Rows, then the matrix that drops each point onto the smallest flat space through zero that holds them
3.655	-0.275	0.568	-0.632	1.652	-1.188	7.141	0.700	0.278
2.687	-2.282	0.988	-2.029	1.747	2.230	6.431	0.948	-0.945
Matrix:
0.199	0.028	0.019	-0.002	0.079	-0.128	0.365	0.029	0.039
0.028	0.221	-0.057	0.163	-0.045	-0.342	-0.073	-0.041	0.125
0.019	-0.057	0.018	-0.045	0.023	0.076	0.069	0.015	-0.029
-0.002	0.163	-0.045	0.123	-0.043	-0.242	-0.097	-0.034	0.090
0.079	-0.045	0.023	-0.043	0.046	0.032	0.177	0.023	-0.015
-0.128	-0.342	0.076	-0.242	0.032	0.566	-0.051	0.049	-0.204
0.365	-0.073	0.069	-0.097	0.177	-0.051	0.739	0.079	0.003
0.029	-0.041	0.015	-0.034	0.023	0.049	0.079	0.014	-0.019
0.039	0.125	-0.029	0.090	-0.015	-0.204	0.003	-0.019	0.074

2.550	5.627	7.737	-0.056	3.045	-2.565	0.777	-7.191	-0.438
Matrix:
0.039	0.086	0.119	-0.001	0.047	-0.039	0.012	-0.110	-0.007
0.086	0.190	0.262	-0.002	0.103	-0.087	0.026	-0.243	-0.015
0.119	0.262	0.360	-0.003	0.142	-0.119	0.036	-0.334	-0.020
-0.001	-0.002	-0.003	0.000	-0.001	0.001	0.000	0.002	0.000
0.047	0.103	0.142	-0.001	0.056	-0.047	0.014	-0.132	-0.008
-0.039	-0.087	-0.119	0.001	-0.047	0.040	-0.012	0.111	0.007
0.012	0.026	0.036	0.000	0.014	-0.012	0.004	-0.034	-0.002
-0.110	-0.243	-0.334	0.002	-0.132	0.111	-0.034	0.311	0.019
-0.007	-0.015	-0.020	0.000	-0.008	0.007	-0.002	0.019	0.001

-6.426	-0.246	-8.312	-6.953	0.899	6.892	1.825	5.581	8.827
Matrix:
0.129	0.005	0.167	0.140	-0.018	-0.139	-0.037	-0.112	-0.178
0.005	0.000	0.006	0.005	-0.001	-0.005	-0.001	-0.004	-0.007
0.167	0.006	0.216	0.181	-0.023	-0.179	-0.047	-0.145	-0.230
0.140	0.005	0.181	0.151	-0.020	-0.150	-0.040	-0.121	-0.192
-0.018	-0.001	-0.023	-0.020	0.003	0.019	0.005	0.016	0.025
-0.139	-0.005	-0.179	-0.150	0.019	0.149	0.039	0.120	0.190
-0.037	-0.001	-0.047	-0.040	0.005	0.039	0.010	0.032	0.050
-0.112	-0.004	-0.145	-0.121	0.016	0.120	0.032	0.097	0.154
-0.178	-0.007	-0.230	-0.192	0.025	0.190	0.050	0.154	0.244

-5.211	5.342	2.885	-3.253	-3.353	-0.580	-1.522	8.031	7.637
Matrix:
0.129	-0.132	-0.071	0.080	0.083	0.014	0.038	-0.198	-0.188
-0.132	0.135	0.073	-0.082	-0.085	-0.015	-0.038	0.203	0.193
-0.071	0.073	0.039	-0.044	-0.046	-0.008	-0.021	0.110	0.104
0.080	-0.082	-0.044	0.050	0.052	0.009	0.023	-0.124	-0.118
0.083	-0.085	-0.046	0.052	0.053	0.009	0.024	-0.127	-0.121
0.014	-0.015	-0.008	0.009	0.009	0.002	0.004	-0.022	-0.021
0.038	-0.038	-0.021	0.023	0.024	0.004	0.011	-0.058	-0.055
-0.198	0.203	0.110	-0.124	-0.127	-0.022	-0.058	0.305	0.290
-0.188	0.193	0.104	-0.118	-0.121	-0.021	-0.055	0.290	0.276

-3.845	-3.793	0.348	7.770	6.524	-1.002	-1.208	5.270	3.606
Matrix:
0.084	0.083	-0.008	-0.170	-0.143	0.022	0.026	-0.115	-0.079
0.083	0.082	-0.008	-0.168	-0.141	0.022	0.026	-0.114	-0.078
-0.008	-0.008	0.001	0.015	0.013	-0.002	-0.002	0.010	0.007
-0.170	-0.168	0.015	0.344	0.289	-0.044	-0.053	0.233	0.160
-0.143	-0.141	0.013	0.289	0.243	-0.037	-0.045	0.196	0.134
0.022	0.022	-0.002	-0.044	-0.037	0.006	0.007	-0.030	-0.021
0.026	0.026	-0.002	-0.053	-0.045	0.007	0.008	-0.036	-0.025
-0.115	-0.114	0.010	0.233	0.196	-0.030	-0.036	0.158	0.108
-0.079	-0.078	0.007	0.160	0.134	-0.021	-0.025	0.108	0.074

-0.536	0.248	1.260	-0.127	-7.252	-2.667	-1.492	-2.643	-3.119
Matrix:
0.004	-0.002	-0.008	0.001	0.048	0.018	0.010	0.018	0.021
-0.002	0.001	0.004	0.000	-0.022	-0.008	-0.005	-0.008	-0.010
-0.008	0.004	0.020	-0.002	-0.113	-0.042	-0.023	-0.041	-0.049
0.001	0.000	-0.002	0.000	0.011	0.004	0.002	0.004	0.005
0.048	-0.022	-0.113	0.011	0.653	0.240	0.134	0.238	0.281
0.018	-0.008	-0.042	0.004	0.240	0.088	0.049	0.087	0.103
0.010	-0.005	-0.023	0.002	0.134	0.049	0.028	0.049	0.058
0.018	-0.008	-0.041	0.004	0.238	0.087	0.049	0.087	0.102
0.021	-0.010	-0.049	0.005	0.281	0.103	0.058	0.102	0.121

-0.761	3.725	-6.596	-0.579	1.777	-8.047	-6.327	-4.371	-1.021
Matrix:
0.003	-0.015	0.027	0.002	-0.007	0.033	0.026	0.018	0.004
-0.015	0.074	-0.132	-0.012	0.036	-0.161	-0.126	-0.087	-0.020
0.027	-0.132	0.233	0.020	-0.063	0.285	0.224	0.155	0.036
0.002	-0.012	0.020	0.002	-0.006	0.025	0.020	0.014	0.003
-0.007	0.036	-0.063	-0.006	0.017	-0.077	-0.060	-0.042	-0.010
0.033	-0.161	0.285	0.025	-0.077	0.347	0.273	0.189	0.044
0.026	-0.126	0.224	0.020	-0.060	0.273	0.215	0.148	0.035
0.018	-0.087	0.155	0.014	-0.042	0.189	0.148	0.103	0.024
0.004	-0.020	0.036	0.003	-0.010	0.044	0.035	0.024	0.006
